Each row has a name. Each piece below is followed by the name of the row it came from, unless a question asks for something else. Each question is about the rows just above it.

sok: [122 118 130 118]
mupo: [166  85 119 114]
fizo: [115 137 149 146]
sed: [102 150  55 151]
nela: [115 141  79 141]
Gikas: [100 145  61 146]
rad: [102 147  64 154]
Kuva: [116 140  82 140]
Shift each entry of [147  64] by +1 times 1: => [148  65]
Repeated in sok: => [118]
Which value appears more than once in Kuva? => [140]
Move every entry of [55] by +1 step of 1. => [56]

takub: [129 140 108 130 147 153 138 147 124 127 134 147 145 133 120 120 127  93
 149 139  95 133 129 118 121 147]
Muso: [121 124 119  92 129 127  89  95 145 153 138 129 134 133 114 120 140 108
 127 147 148 149 139 153 120 133]
div: [142 138 127  96 154 137 131 139 122 117 124 142 122  99 153 103 100 126
 132 133 145 131 107 133 135  89]
Zile: [140 130 149 108 134 129 124 147  92 145 127 129 147 147 133 118  95 138
 139 153 120 133 120 147 121 127]
Shift each entry of [140 130 149] by -1 times 1: => [139 129 148]
Put [ 92  95 108 118 120 120 121 124 127 127 129 129 130 133 133 134 138 139
 140 145 147 147 147 147 149 153] back in order: which row is it? => Zile
asked: [121 124 119  92 129 127  89  95 145 153 138 129 134 133 114 120 140 108
 127 147 148 149 139 153 120 133] => Muso
Where do [129 140 108 130 147 153 138 147 124 127 134 147 145 133 120 120 127  93
 149 139  95 133 129 118 121 147] appear? => takub
[142 138 127  96 154 137 131 139 122 117 124 142 122  99 153 103 100 126
 132 133 145 131 107 133 135  89] is in which row? => div
Put [121 140 118 145 147 149 138 127 127 147 133 124 133 130  95 147 120 147
 108 129 139 134 153 129 120  92] back in order: which row is it? => Zile
Shift each entry of [108] by +1 times 1: => [109]

taf: [121 101 136  65 192  93 104 141 117 142 140 123 116 113 112 131 147 141
 173 164 132  98  96 137 149  90 148 126 124 127 118  96]
tovif: [157 106 111 150 143 175 169 142  84 175 141 122 102 156  94 141 161  98
 113 145 143 141 112  94 147 123 137 138 167 119 183 130]
Mive: [129 158 125 176  62 148 155  91 166 101 130 127 167 142 156 113  94 112
 108  80 109 166 155 119 105 162  97 135 108 115 102 154]
asked: [121 101 136  65 192  93 104 141 117 142 140 123 116 113 112 131 147 141
 173 164 132  98  96 137 149  90 148 126 124 127 118  96] => taf
Move every entry of [108] by +1 step of 1. => [109]
Put [147 175  94 102 141 137 123 161 167  98 113  84 145 130 150  94 138 122
 111 141 112 142 143 183 143 119 141 175 157 156 106 169] back in order: which row is it? => tovif
Shift each entry of [164] by +1 times 1: => [165]

Ziba: [152 210 132 210 135 111 106 189  65  80 192 212  95  91 213  74 169 132
 180  92 113 139  97  79  95 183  82 189  82 206  76 197 112 105  66 207
 209  93  66 119 100 115 197 135  64  63 104 197  84 104]
sivi: [135  93 104 213  64 189 132  66 115  95  66 113 198 189  76 106 207  80
 206 212  97  82  74 119  79 210 183  84 209 192 210  95 169 105  92  63
 180 100 152 197 111  65 132 112 135 197 104 139  91  82]
mul: [168 143 112 138 102 101 101 139 160 110 147 134 104  96 141 122 116 115
 126 127 113 175  99 118  98 161  86 140  82 149 125 122  98  99 159 148
 130 117 135 126  94 129 156 118 159 159 111 137 116 114]
nop: [ 71  97 103  95 200 126 158 102  93 188  97 126 189 195 113 182  95 106
 126 161 115  78 117 164 197  82 110  99 140 123 178  88 184 198  84  94
  96 189 123  89 137  88  86  73  97  92 141 111 188 112]
Which row holds these entries in another order? [114 117 122 104 156 159 147 116 113  98 122 140 134 110 135  82 141 126
 138  94 137 130 118  99 159 161 160 118  98 101  96 127 149  86 139 148
 129 143 125 111 102 116 112 159 175 126 101  99 168 115] => mul
Which row holds these entries in another order? [ 63  64  65  66  66  74  76  79  80  82  82  84  91  92  93  95  95  97
 100 104 104 105 106 111 112 113 115 119 132 132 135 135 139 152 169 180
 183 189 189 192 197 197 197 206 207 209 210 210 212 213] => Ziba
[178  88 184] with -1 step of 1 on every entry: => [177  87 183]
Shift each entry of [159 111] by +1 times 1: => [160 112]

duv: [105 135 154 107 128 121 115 125 158 115 152 122  57 150 116 126 101 107
 126 131 128 113 113  73  95 104 109 119 128 107 106 139 124 133 128 118
 122 132 113 112  75 136 140 128 121 125  77 151  76 162 165 153  82 107
 178 121 143 168]
num: [116 135 122 132 124 133 125 134 136 116 126 125 125 129 125 130 135 129
 126 136 133 123 127 134 117 125 132 123 122 136 112 123 128 135 127 115
 123 132 126 132 134 131 125 134 125 128 137 118 123 139 136 132 125 130
 131 126 115 123]
reb: [109 146 133 117 122 122 107 120 149 124 135 122 101 129 122 137 109  95
 125 123 129 120 118 105 113 106 121 118 126 113 110 133 142 121 130 112
 131 122 129 115 106 134 137 121 124 136 115 151 109 145 135 135  89 118
 151 123 141 155]
vapa: [122 122 128 117 136 104 126 142 127 121 135 123 126 127 124 129 134 132
 126 124 120 114 127 131 126 141 125 136 113 141 121 121 120 134 131 112
 120 123 117 136 144 126 128 131 132 138 133 125 124 135 124 136 134 126
 129 129 105 108]
toma: [125  81 140 121 139  89 147  86 131  77 141 120 169  82 156  86 138  78
 114 145 166 168  94 121 149 135 144 110 184 141 142 184 148 168  99  87
 144  94  98 152 119 149 139 127 110 122 142 117 121 149  98  60 127 106
 145 103 175 119]
bub: [141 108 126 135 136 136 151 140 110 127 131 132 149 129 133 118 146 166
 135 139 128 130 141 147 136 157 136 140 121 145 145 118 108 143 123 147
 124 146 120 138 153 125 112 141 133 138 141 101 144 121 136 125 172 137
 111 134 110 100]
reg: [116 135 122 132 124 133 123 134 136 116 126 125 125 129 125 130 135 129
 126 136 133 123 123 134 117 130 132 123 122 136 112 123 128 135 127 115
 123 132 126 132 134 131 125 134 125 128 137 118 123 139 136 132 125 130
 131 126 115 123]
dugoz: [141 108 126 135 136 136 151 140 110 127 131 132 149 129 133 118 146 166
 135 139 128 130 141 147 136 157 136 140 121 145 145 118 108 143 123 147
 124 146 120 138 153 125 112 141 133 113 141 101 144 121 136 123 172 137
 111 134 110 100]
vusi: [ 77  82 103 135 121 142 141 141  86  81  98 149  60 175 152 149  87 127
 131 121 148 125 168 138 168  98 139  78 119 121  94 106 166 144 127  94
 140 114 156 109  89 147 117 142 184 144 122  86 110 119 184 139 149 120
  99 110 145 168]
Move every entry of [122] by +1 step of 1. => [123]
Which row holds [141 108 126 135 136 136 151 140 110 127 131 132 149 129 133 118 146 166
 135 139 128 130 141 147 136 157 136 140 121 145 145 118 108 143 123 147
 124 146 120 138 153 125 112 141 133 138 141 101 144 121 136 125 172 137
 111 134 110 100]? => bub
Where do [116 135 122 132 124 133 125 134 136 116 126 125 125 129 125 130 135 129
 126 136 133 123 127 134 117 125 132 123 122 136 112 123 128 135 127 115
 123 132 126 132 134 131 125 134 125 128 137 118 123 139 136 132 125 130
 131 126 115 123] appear? => num
Put [147 117 142 184 144 122  86 110 119 184 139 149 120  99 110 145 168  77
  82 103 135 121 142 141 141  86  81  98 149  60 175 152 149  87 127 131
 121 148 125 168 138 168  98 139  78 119 121  94 106 166 144 127  94 140
 114 156 109  89] back in order: which row is it? => vusi
asked: [122 122 128 117 136 104 126 142 127 121 135 123 126 127 124 129 134 132
 126 124 120 114 127 131 126 141 125 136 113 141 121 121 120 134 131 112
 120 123 117 136 144 126 128 131 132 138 133 125 124 135 124 136 134 126
 129 129 105 108] => vapa

doni: [125  81  58 174]
gisiz: [ 95 110  95  63]
padi: [ 58 125  82 174]
pasi: [149 149 128 131]
Put [ 58 174 125  81] back in order: which row is it? => doni
The value that pasi holds more than once: => [149]
Put [ 63  95 110  95] back in order: which row is it? => gisiz
[174  82 125  58] is which row reordered? => padi
Which value appears more than once in gisiz? => [95]
asked: [125  81  58 174] => doni
Shift each entry of [ 95 110  95] by +1 times 1: => [ 96 111  96]

